Below is a small trained network, with its code and all its weights. Each question gives an input and a target symbol and asks what happens when units are switched off, that is, made to give their printed mean instead of their output.

import numpy as np


def w(rows, s, z=0):
    codes = np.array(rows[::2]) - 128.0
    scale = np.full(codes.shape[1], s)
    scale[-1] = z or s
    return codes * scale


def f(y):
    return y / 2 * (1 + np.tanh(0.7978845608 * (y + 0.044715 * y**3)))


def softmax(a):
    e = np.exp(a - a.max(-1, keepdims=True))
    return e / e.sum(-1, keepdims=True)


def log_softmax(a):
    a = a - a.max(-1, keepdims=True)
    return a - np.log(np.exp(a).sum(-1, keepdims=True))


def net(x, mask):
    ids = ['αβγεθξπστφψω'.index(c) for c in x.split()]
    T = len(ids)
    res = E[ids] + P[:T]
    u = 0
    for l in range(2):
        q, k, v = (res @ M[l].T for M in (Q, K, V))
        z = softmax(np.where(np.tri(T) > 0, q @ k.T / 3**0.5, -1e9)) @ v
        res = res + np.where(mask[u], z, O[l][:, -1]) @ O[l][:, :-1]
        u += 1
        y = f(res @ A[l][:, :-1].T + A[l][:, -1])
        res = res + np.where(mask[u : u + 4], y, B[l][:, -1]) @ B[l][:, :-1]
        u += 4
    return log_softmax(res[-1] @ U[:, :-1].T + U[:, -1])


Q, K, V, O, A, B = {}, {}, {}, {}, {}, {}
E = w([
[2,94,83],'α',
[112,128,151],'β',
[131,158,86],'γ',
[133,112,90],'ε',
[79,124,214],'θ',
[123,60,126],'ξ',
[136,89,95],'π',
[126,154,113],'σ',
[134,130,64],'τ',
[98,75,177],'φ',
[108,207,128],'ψ',
[99,157,151],'ω',
],0.0096)
P = w([
[1,122,95],'0',
[86,130,119],'1',
[81,128,117],'2',
[78,127,116],'3',
[71,130,114],'4',
[64,135,111],'5',
[59,138,108],'6',
],0.0054)
Q[0] = w([
[143,119,103],'L0H0',
[3,121,73],'L0H0',
[147,125,145],'L0H0',
],0.046)
K[0] = w([
[125,132,91],'L0H0',
[3,115,71],'L0H0',
[164,125,153],'L0H0',
],0.04)
V[0] = w([
[119,58,205],'L0H0',
[63,231,251],'L0H0',
[119,237,67],'L0H0',
],0.016)
O[0] = w([
[110,146,31,116],'L0H0',
[227,8,58,251],'L0H0',
[174,76,223,196],'L0H0',
],0.015,0.0026)
A[0] = w([
[220,232,177,3],'L0N0',
[107,131,253,128],'L0N1',
[184,201,107,54],'L0N2',
[13,62,110,113],'L0N3',
],0.013,0.0041)
B[0] = w([
[45,65,158,134],'L0N0',
[58,149,195,255],'L0N1',
[4,177,100,120],'L0N2',
[19,83,121,210],'L0N3',
],0.014,0.008)
Q[1] = w([
[171,225,150],'L1H0',
[57,5,113],'L1H0',
[204,129,160],'L1H0',
],0.019)
K[1] = w([
[237,184,197],'L1H0',
[43,5,86],'L1H0',
[161,124,230],'L1H0',
],0.015)
V[1] = w([
[143,60,165],'L1H0',
[225,91,255],'L1H0',
[195,187,168],'L1H0',
],0.0073)
O[1] = w([
[153,102,137,160],'L1H0',
[106,7,174,44],'L1H0',
[68,72,143,6],'L1H0',
],0.011,0.018)
A[1] = w([
[117,97,48,34],'L1N0',
[159,85,103,252],'L1N1',
[144,79,167,125],'L1N2',
[129,126,6,138],'L1N3',
],0.013,0.011)
B[1] = w([
[183,225,153,148],'L1N0',
[72,146,3,176],'L1N1',
[186,181,175,196],'L1N2',
[124,51,173,253],'L1N3',
],0.025,0.029)
U = w([
[154,115,121,219],'α',
[24,67,53,133],'β',
[195,132,172,34],'γ',
[29,150,123,252],'ε',
[208,57,87,122],'θ',
[22,25,158,119],'ξ',
[45,254,105,77],'π',
[164,172,126,233],'σ',
[87,181,166,107],'τ',
[211,47,158,2],'φ',
[238,166,102,78],'ψ',
[118,164,49,152],'ω',
],0.0054,0.0078)

Each question gives the input, a string of symbols that net reads in full, and the target symbol t.
The units are the heads (3 rows each of Q, K, V and O) and the neurons (one row each of A and B). Each row of codes is followed by its name. A weight is (code - 128) times the scale printed after its matrix; where a second scale follows, it is the last column's (O, A, B and U).
mask holds one flag per unit, layer by layer, with each layer's heads first. A switched-off unit (its flag False) gives its mean, the last column of its rows in O or B, instead of its output. The means were averaged over made-up inputs and are rounded, as every weight is.
A unit's drop is (log p(t) with every unit on - log p(t) with that unit switched off) / (log p(t) with every unit on - log p(t) with every unit switched off).
The circuit of an input: a set's keep is (log p(t) with only the set's units on - log p(t) with every unit switched off) / (log p(t) with every unit on - log p(t) with every unit switched off). Starting from all 10 units, units are removed one at a time, each time the one whose removal leaves the highest keep (on an exact tie, the one counted first), for as long as the keep stays at least 0.8.
units of the circuit, in order: the units of the circuit, biggest drop first
unit that matters most: the unit with the biggest drop
k most important neurons: the k neurons with the biggest drops, biggest first
top k neurons in layer l: the k neurons of layer l with the biggest drops, biggest first
input ε τ ξ ξ γ, target ε: 4 most important neurons => L1N3, L1N2, L1N0, L0N1
input ω ε τ ξ θ, target ω: top 2 neurons in layer 1 => L1N1, L1N3
input β π σ γ ω ω β, target β: units of the circuit, in order => L1N2, L1N1, L0H0, L0N1
input φ π θ, target φ: unit that matters most => L1N3
input ω θ ξ, target ω: 2 most important neurons => L1N1, L1N3
input α φ ξ θ ψ ω γ, target β: 3 most important neurons => L0N0, L1N2, L0N1
input β ω γ θ π ω θ, target β: 2 most important neurons => L1N2, L1N1
input π β σ ξ β ω τ, target π: units of the circuit, in order => L0H0, L1N3
input ψ ξ ω ε α σ σ, target ω: 3 most important neurons => L1N3, L1N1, L0N0
input θ ψ π φ, target θ: 2 most important neurons => L1N3, L1N0
input ξ ψ ε τ π τ σ, target ξ: units of the circuit, in order => L1N2, L1N0
input ξ ξ ψ, target ξ: top 2 neurons in layer 1 => L1N3, L1N2
input ω ψ γ ξ γ, target ω: units of the circuit, in order => L1N1, L1H0, L0H0, L1N3
input θ ψ θ ξ π, target θ: 3 most important neurons => L1N3, L1N0, L1N1
input ω β σ ψ ψ τ β, target ω: units of the circuit, in order => L1N1, L1N3, L1H0, L0H0
input π τ β, target π: units of the circuit, in order => L1N3
input τ φ γ θ ω θ φ, target τ: 2 most important neurons => L1N3, L0N1
input τ γ γ ξ, target τ: 3 most important neurons => L1N3, L0N1, L1N2
input ξ γ α, target ξ: units of the circuit, in order => L1N2, L1N1
input τ ψ π γ γ ψ θ, target τ: 2 most important neurons => L1N3, L0N1
input ω π θ ψ, target ω: units of the circuit, in order => L1N1, L1H0, L1N3, L0H0
input ξ τ γ ξ ω, target ξ: 2 most important neurons => L1N3, L1N2
input φ ξ π γ, target φ: units of the circuit, in order => L1N3, L0H0, L1H0, L1N1
input π π φ, target π: units of the circuit, in order => L1N3
input β ε ε τ ψ γ π, target β: top 3 neurons in layer 1 => L1N2, L1N1, L1N0
input θ π θ β π θ α, target ξ: top 3 neurons in layer 1 => L1N2, L1N1, L1N0
input γ ξ ε β σ, target γ: 4 most important neurons => L1N2, L0N1, L1N3, L1N1
input ξ ω θ, target ξ: top neuron in layer 1 => L1N3
input φ φ τ ω β ξ, target φ: 4 most important neurons => L1N3, L1N0, L1N1, L0N1
